Below are the code and all the weights of a small trained network. Each question names an input and a class and asks about switching units off, where a switched-off unit gives its printed mean instead of its output.

import numpy as np


def w(rows, s, z=0):
    codes = np.array(rows[::2]) - 128.0
    scale = np.full(codes.shape[1], s)
    scale[-1] = z or s
    return codes * scale


def f(y):
    return y / 2 * (1 + np.tanh(0.7978845608 * (y + 0.044715 * y**3)))


def log_softmax(a):
    a = a - a.max(-1, keepdims=True)
    return a - np.log(np.exp(a).sum(-1, keepdims=True))


def net(x, mask):
    res = np.array(x, float).reshape(1, 8) / 4 @ E
    y = f(res @ A[0][:, :-1].T + A[0][:, -1])
    res = res + np.where(mask, y, B[0][:, -1]) @ B[0][:, :-1]
    return log_softmax(res[-1] @ U[:, :-1].T + U[:, -1])


A, B = {}, {}
E = w([
[13,230,190,67,163],'x0',
[173,213,93,170,241],'x1',
[121,15,203,115,250],'x2',
[129,131,123,127,129],'x3',
[126,129,125,132,128],'x4',
[131,130,131,127,128],'x5',
[123,128,129,130,126],'x6',
[192,171,253,164,88],'x7',
],0.0067)
A[0] = w([
[68,191,160,93,148,113],'n1',
[62,197,188,93,134,141],'n2',
[66,177,154,102,140,108],'n3',
[123,163,96,161,73,100],'n4',
[221,97,102,189,118,117],'n5',
[164,203,89,176,217,82],'n6',
[178,90,98,169,111,100],'n7',
[147,141,125,142,147,171],'n8',
[144,67,171,104,176,99],'n9',
[134,65,175,148,190,103],'n10',
[137,174,99,160,74,117],'n11',
[173,87,85,155,111,92],'n12',
[53,169,139,95,147,109],'n13',
[76,55,146,80,41,75],'n14',
[82,97,157,101,78,98],'n15',
[149,152,113,133,162,170],'n16',
[134,169,96,144,79,105],'n17',
[136,170,93,144,82,106],'n18',
[166,150,133,114,143,254],'n19',
[56,103,45,73,154,113],'n20',
[148,174,91,172,200,116],'n21',
[176,165,255,166,95,137],'n22',
[147,174,93,130,84,144],'n23',
],0.0096,0.0087)
B[0] = w([
[182,120,121,102,131,185],'n1',
[172,102,120,104,131,215],'n2',
[191,121,135,95,140,170],'n3',
[106,160,149,111,164,158],'n4',
[164,106,133,82,145,192],'n5',
[122,147,191,178,70,190],'n6',
[187,148,147,87,154,160],'n7',
[112,88,136,115,103,165],'n8',
[90,173,138,106,179,167],'n9',
[71,174,153,84,185,176],'n10',
[98,146,133,93,176,174],'n11',
[176,149,129,122,155,158],'n12',
[180,114,120,119,143,174],'n13',
[138,161,198,208,84,186],'n14',
[151,142,156,158,109,155],'n15',
[114,104,133,132,76,174],'n16',
[96,160,159,104,182,160],'n17',
[102,149,147,109,174,160],'n18',
[108,51,118,98,87,254],'n19',
[144,148,69,187,141,199],'n20',
[116,142,169,176,58,182],'n21',
[103,138,4,192,160,223],'n22',
[87,119,154,86,161,184],'n23',
],0.011,0.0074)
U = w([
[235,116,141,68,148,85],'0',
[6,160,169,69,190,78],'1',
[110,147,211,200,70,127],'2',
[86,90,102,100,114,255],'3',
[108,144,8,197,163,88],'4',
],0.012,0.0085)

Each question gives the input, the list of numbers given to net, and the class t.
The units are the neurons (one row each of A and B). Each row of codes is followed by its name. A weight is (code - 128) times the scale printed after its matrix; where a second scale follows, it is the last column's (A, B and U).
mask holds one flag per neuron, in row order. A switched-off neuron (its flag False) gives its mean, the last column of its row in B, instead of its output. The means were averaged over made-up inputs and are rounded, as every weight is.
A unit's drop is (log p(t) with every unit on - log p(t) with that unit switched off) / (log p(t) with every unit on - log p(t) with every unit switched off).
The circuit of an input: a set's keep is (log p(t) with only the set's units on - log p(t) with every unit switched off) / (log p(t) with every unit on - log p(t) with every unit switched off). Starting from the 12 units with the biggest drops (on a tie, the unit counted first), units are removed one at a time, each time the one whose removal leaves the highest keep (on an exact tie, the one counted first), for as long as the keep stays at least 0.8.
circuit, biggest first: the units of the circuit, biggest drop first
most important unit: the unit with the biggest drop
top k neurons: the k neurons with the biggest drops, biggest first
drop when u is switched off: that unit's drop, to one decimal
input [8,4,3,5,-7,7,6,8], class 0: most important unit	n2
input [5,3,-7,0,7,-3,6,-1], class 1: top 4 neurons	n23; n17; n11; n18
input [-4,8,-5,-1,2,-5,8,1], class 2: top 2 neurons	n6; n21
input [-4,7,3,3,1,-7,5,1], class 2: top 2 neurons	n6; n21
input [-5,7,2,-5,0,1,3,-1], class 2: circuit, biggest first	n6; n21
input [0,8,-5,4,5,-8,-6,-2], class 2: top 2 neurons	n6; n21
input [-7,-6,-3,-8,6,5,3,-3], class 0: circuit, biggest first	n7; n12
input [-3,2,-5,-8,-2,-8,-4,-5], class 1: top 2 neurons	n22; n23
input [2,-6,-3,3,-2,-8,-1,-4], class 2: top 2 neurons	n14; n22
input [0,5,6,3,-6,-8,-4,0], class 1: top 3 neurons	n10; n9; n14
input [-3,-5,-1,7,7,-4,4,0], class 2: circuit, biggest first	n14; n22
input [5,2,4,1,8,0,-6,5], class 3: top 2 neurons	n22; n20
input [2,7,-8,7,-8,3,-1,-3], class 1: top 2 neurons	n23; n11
input [2,8,7,0,-8,-6,3,0], class 2: circuit, biggest first	n6
input [2,3,-7,0,-6,4,-6,8], class 4: top 2 neurons	n22; n10
input [-1,4,-2,2,6,2,0,6], class 4: top 2 neurons	n22; n14
input [-8,-2,-8,-1,-2,1,-2,-1], class 0: drop when n5 is switched off	0.5
input [0,-1,-7,8,2,-1,-6,-5], class 1: drop when n4 is switched off	0.0
input [8,-8,8,-3,7,3,8,-1], class 0: drop when n13 is switched off	0.2
input [3,0,3,-5,0,5,-3,-8], class 4: most important unit	n20
